Below are the code and all the weights of a small trained network. Each question names an input and a class and asks about switching units off, where a switched-off unit gives its printed mean instead of its output.

import numpy as np


def w(rows, s, z=0):
    codes = np.array(rows[::2]) - 128.0
    scale = np.full(codes.shape[1], s)
    scale[-1] = z or s
    return codes * scale


def norm(h):
    return h / np.sqrt((h * h).mean(-1, keepdims=True) + 1e-5)


def f(y):
    return np.maximum(y, 0)


def log_softmax(a):
    a = a - a.max(-1, keepdims=True)
    return a - np.log(np.exp(a).sum(-1, keepdims=True))


def net(x, mask):
    res = np.array(x, float).reshape(1, 4) / 4 @ E
    u = 0
    for l in range(2):
        y = f(norm(res) @ A[l][:, :-1].T + A[l][:, -1])
        res = res + np.where(mask[u : u + 4], y, B[l][:, -1]) @ B[l][:, :-1]
        u += 4
    return log_softmax(norm(res)[-1] @ U[:, :-1].T + U[:, -1])


A, B = {}, {}
E = w([
[72,150,148,154,161,175,136,104,201,135,113,144],'x0',
[255,217,109,26,153,29,76,125,109,178,90,66],'x1',
[184,83,43,161,146,142,115,69,154,94,135,245],'x2',
[122,88,182,212,80,98,117,191,174,115,124,217],'x3',
],0.006)
A[0] = w([
[120,71,169,188,31,79,118,253,155,142,172,120,44],'L0N0',
[153,175,206,173,116,103,98,189,191,146,76,207,2],'L0N1',
[146,153,205,94,88,107,84,170,63,166,95,115,132],'L0N2',
[73,119,168,172,135,163,169,119,182,169,173,148,88],'L0N3',
],0.0064,0.0047)
B[0] = w([
[109,171,197,74,17,59,159,38,28,176,135,151,254],'L0N0',
[115,72,213,157,70,31,234,121,23,90,63,25,207],'L0N1',
[59,115,88,125,150,202,123,26,225,57,170,198,234],'L0N2',
[107,254,107,194,133,81,58,174,125,156,188,87,237],'L0N3',
],0.0063,0.0054)
A[1] = w([
[52,140,201,154,101,109,160,120,162,100,46,162,172],'L1N0',
[144,139,188,101,174,93,141,133,255,160,58,96,252],'L1N1',
[184,210,139,62,119,105,71,102,174,174,117,115,103],'L1N2',
[174,96,98,208,123,78,91,160,172,75,146,185,126],'L1N3',
],0.0071,0.0024)
B[1] = w([
[182,141,105,144,178,130,108,147,241,159,101,168,253],'L1N0',
[143,143,227,185,57,70,51,255,159,163,91,159,193],'L1N1',
[99,133,86,206,172,146,129,170,162,171,231,186,216],'L1N2',
[54,137,156,32,188,177,53,116,97,95,106,165,202],'L1N3',
],0.0094,0.0069)
U = w([
[203,139,55,130,157,119,147,140,99,169,173,101,45],'0',
[70,162,104,125,139,195,187,76,125,120,129,10,89],'1',
[156,89,186,114,54,64,183,79,66,119,88,147,175],'2',
[235,85,148,149,116,142,118,206,142,148,60,63,2],'3',
[120,71,97,43,188,180,72,103,59,73,103,158,85],'4',
[88,201,172,178,132,130,51,156,191,166,146,194,211],'5',
],0.012,0.0033)

Each question gives the input, the list of numbers given to net, and the class t.
The units are the neurons (one row each of A and B). Each row of codes is followed by its name. A weight is (code - 128) times the scale printed after its matrix; where a second scale follows, it is the last column's (A, B and U).
mask holds one flag per neuron, layer by layer. A switched-off neuron (its flag False) gives its mean, the last column of its row in B, instead of its output. The means were averaged over made-up inputs and are rounded, as every weight is.
A unit's drop is (log p(t) with every unit on - log p(t) with that unit switched off) / (log p(t) with every unit on - log p(t) with every unit switched off).
The circuit of an input: a set's keep is (log p(t) with only the set's units on - log p(t) with every unit switched off) / (log p(t) with every unit on - log p(t) with every unit switched off). Starting from all 8 units, units are removed one at a time, each time the one whose removal leaves the highest keep (on an exact tie, the one counted first), for as long as the keep stays at least 0.8.
circuit, biggest first: the units of the circuit, biggest drop first
top k neurons: the k neurons with the biggest drops, biggest first
top k neurons in layer l: the k neurons of layer l with the biggest drops, biggest first
drop of u: that unit's drop, to one decimal
input [7,-4,4,-8], class 1: circuit, biggest first	L1N1, L1N2
input [-5,2,-7,7], class 2: circuit, biggest first	L0N0
input [2,3,7,-8], class 0: circuit, biggest first	L1N3, L0N2
input [-4,8,-7,-6], class 5: circuit, biggest first	L1N2, L0N2
input [-6,4,6,-1], class 4: circuit, biggest first	L0N0, L1N3, L1N0
input [-7,-2,8,8], class 2: circuit, biggest first	L1N2, L0N3
input [0,2,4,3], class 4: circuit, biggest first	L0N0, L1N3
input [-8,0,-3,3], class 2: top 2 neurons	L0N0, L0N3
input [3,-8,2,-7], class 1: top 3 neurons in layer 1	L1N1, L1N0, L1N2
input [0,-8,6,-4], class 4: circuit, biggest first	L1N1, L1N2
input [-6,-5,-4,-2], class 2: circuit, biggest first	L1N2, L0N0
input [-8,-5,4,7], class 2: circuit, biggest first	L0N0, L1N2
input [-2,0,2,-2], class 0: top 3 neurons	L0N2, L1N3, L0N1
input [-1,-2,-4,5], class 2: top 2 neurons in layer 0	L0N0, L0N1
input [-5,0,7,7], class 4: circuit, biggest first	L1N3
input [2,-6,-7,-5], class 1: top 2 neurons	L1N1, L1N2
input [2,6,-5,-8], class 5: top 2 neurons in layer 1	L1N1, L1N2
input [-2,-2,1,-3], class 4: top 3 neurons in layer 0	L0N3, L0N0, L0N1
input [3,-4,5,-8], class 1: top 2 neurons	L1N3, L1N0
input [1,-4,1,-7], class 1: top neuron	L1N3
input [-2,-4,7,-7], class 4: top 2 neurons in layer 0	L0N0, L0N1
input [-1,3,-7,8], class 2: top 2 neurons	L0N0, L0N1
input [2,1,-2,4], class 2: top 2 neurons in layer 0	L0N1, L0N0
input [-3,1,2,-5], class 0: drop of L0N2	0.1
input [-2,4,7,5], class 4: drop of L1N3	0.4
